Below are the code and all the weights of a small trained network. Each question names an input and a class and asks about switching units off, where a switched-off unit gives its printed mean instead of its output.

import numpy as np


def w(rows, s, z=0):
    codes = np.array(rows[::2]) - 128.0
    scale = np.full(codes.shape[1], s)
    scale[-1] = z or s
    return codes * scale


def f(y):
    return y / 2 * (1 + np.tanh(0.7978845608 * (y + 0.044715 * y**3)))


def log_softmax(a):
    a = a - a.max(-1, keepdims=True)
    return a - np.log(np.exp(a).sum(-1, keepdims=True))


def net(x, mask):
    res = np.array(x, float).reshape(1, 5) / 4 @ E
    y = f(res @ A[0][:, :-1].T + A[0][:, -1])
    res = res + np.where(mask, y, B[0][:, -1]) @ B[0][:, :-1]
    return log_softmax(res[-1] @ U[:, :-1].T + U[:, -1])


A, B = {}, {}
E = w([
[192,102,89,155],'x0',
[77,36,133,163],'x1',
[193,154,55,229],'x2',
[158,84,80,9],'x3',
[46,227,1,85],'x4',
],0.008)
A[0] = w([
[122,141,142,98,111],'N0',
[137,163,73,97,172],'N1',
[136,208,136,123,175],'N2',
[101,186,102,117,108],'N3',
[106,170,164,83,158],'N4',
[153,146,23,131,155],'N5',
[224,80,117,144,253],'N6',
[44,110,115,126,152],'N7',
[109,121,165,26,132],'N8',
[111,139,45,156,148],'N9',
[142,124,78,145,115],'N10',
[15,123,132,93,164],'N11',
[158,136,9,107,210],'N12',
[83,208,93,155,143],'N13',
[169,116,200,139,151],'N14',
[56,144,87,121,148],'N15',
[94,50,207,139,184],'N16',
],0.012,0.0062)
B[0] = w([
[101,127,123,131,138],'N0',
[151,162,153,57,205],'N1',
[115,191,194,158,187],'N2',
[134,163,143,126,181],'N3',
[47,111,146,107,178],'N4',
[169,142,108,102,222],'N5',
[192,89,183,169,235],'N6',
[111,94,53,103,182],'N7',
[69,86,161,93,212],'N8',
[177,160,60,130,202],'N9',
[155,117,91,122,154],'N10',
[51,101,79,116,220],'N11',
[191,134,136,33,251],'N12',
[128,175,124,159,215],'N13',
[103,139,207,158,200],'N14',
[112,156,95,95,197],'N15',
[120,37,137,255,254],'N16',
],0.0098,0.0099)
U = w([
[129,221,42,75,97],'0',
[48,62,87,107,98],'1',
[134,59,165,152,153],'2',
[248,121,101,63,45],'3',
[73,131,128,36,61],'4',
[129,172,198,131,254],'5',
],0.011,0.0043)

Each question gives the input, the list of numbers given to net, and the class t.
The units are the neurons (one row each of A and B). Each row of codes is followed by its name. A weight is (code - 128) times the scale printed after its matrix; where a second scale follows, it is the last column's (A, B and U).
mask holds one flag per neuron, in row order. A switched-off neuron (its flag False) gives its mean, the last column of its row in B, instead of its output. The means were averaged over made-up inputs and are rounded, as every weight is.
A unit's drop is (log p(t) with every unit on - log p(t) with that unit switched off) / (log p(t) with every unit on - log p(t) with every unit switched off).
The circuit of an input: a set's keep is (log p(t) with only the set's units on - log p(t) with every unit switched off) / (log p(t) with every unit on - log p(t) with every unit switched off). Starting from the 12 units with the biggest drops (on a tie, the unit counted first), units are removed one at a time, each time the one whose removal leaves the highest keep (on an exact tie, the one counted first), for as long as the keep stays at least 0.8.
circuit, biggest first: the units of the circuit, biggest drop first
most important unit: the unit with the biggest drop
k most important neurons: the k neurons with the biggest drops, biggest first
drop of u: that unit's drop, to one decimal
input [-7,6,-2,1,-3], class 1: 3 most important neurons : [N11; N6; N7]
input [-6,-5,-2,0,0], class 4: circuit, biggest first : [N16; N4]
input [-3,1,0,-2,1], class 1: circuit, biggest first : [N12; N6]
input [-2,-8,5,5,-7], class 5: most important unit : N14
input [3,-2,-4,8,0], class 4: circuit, biggest first : [N8; N16]
input [-5,3,-2,-2,6], class 0: circuit, biggest first : [N16; N13]
input [2,4,2,-7,2], class 0: circuit, biggest first : [N16; N6]
input [-5,4,-3,0,-3], class 1: 2 most important neurons : [N6; N11]
input [-1,-7,8,8,8], class 3: 4 most important neurons : [N12; N5; N11; N1]
input [-1,-4,6,4,3], class 3: 2 most important neurons : [N12; N11]
input [0,4,-2,-4,5], class 0: 2 most important neurons : [N16; N8]
input [-3,7,2,-4,1], class 1: 2 most important neurons : [N6; N7]
input [-4,3,-3,-2,-1], class 1: 2 most important neurons : [N6; N11]
input [2,-3,6,6,8], class 3: 2 most important neurons : [N12; N5]
input [3,-2,7,-8,3], class 0: 2 most important neurons : [N13; N16]
input [-5,-2,-5,7,-2], class 1: most important neuron : [N12]
input [-2,-3,-4,-6,5], class 0: 2 most important neurons : [N16; N13]
input [4,-2,-8,8,-8], class 2: drop of N2 : 0.0
input [-3,-1,8,7,-8], class 2: drop of N6 : 0.1
input [-3,3,-2,-5,-1], class 1: drop of N8 : -0.1
input [8,-4,-2,8,7], class 3: drop of N12 : 1.4
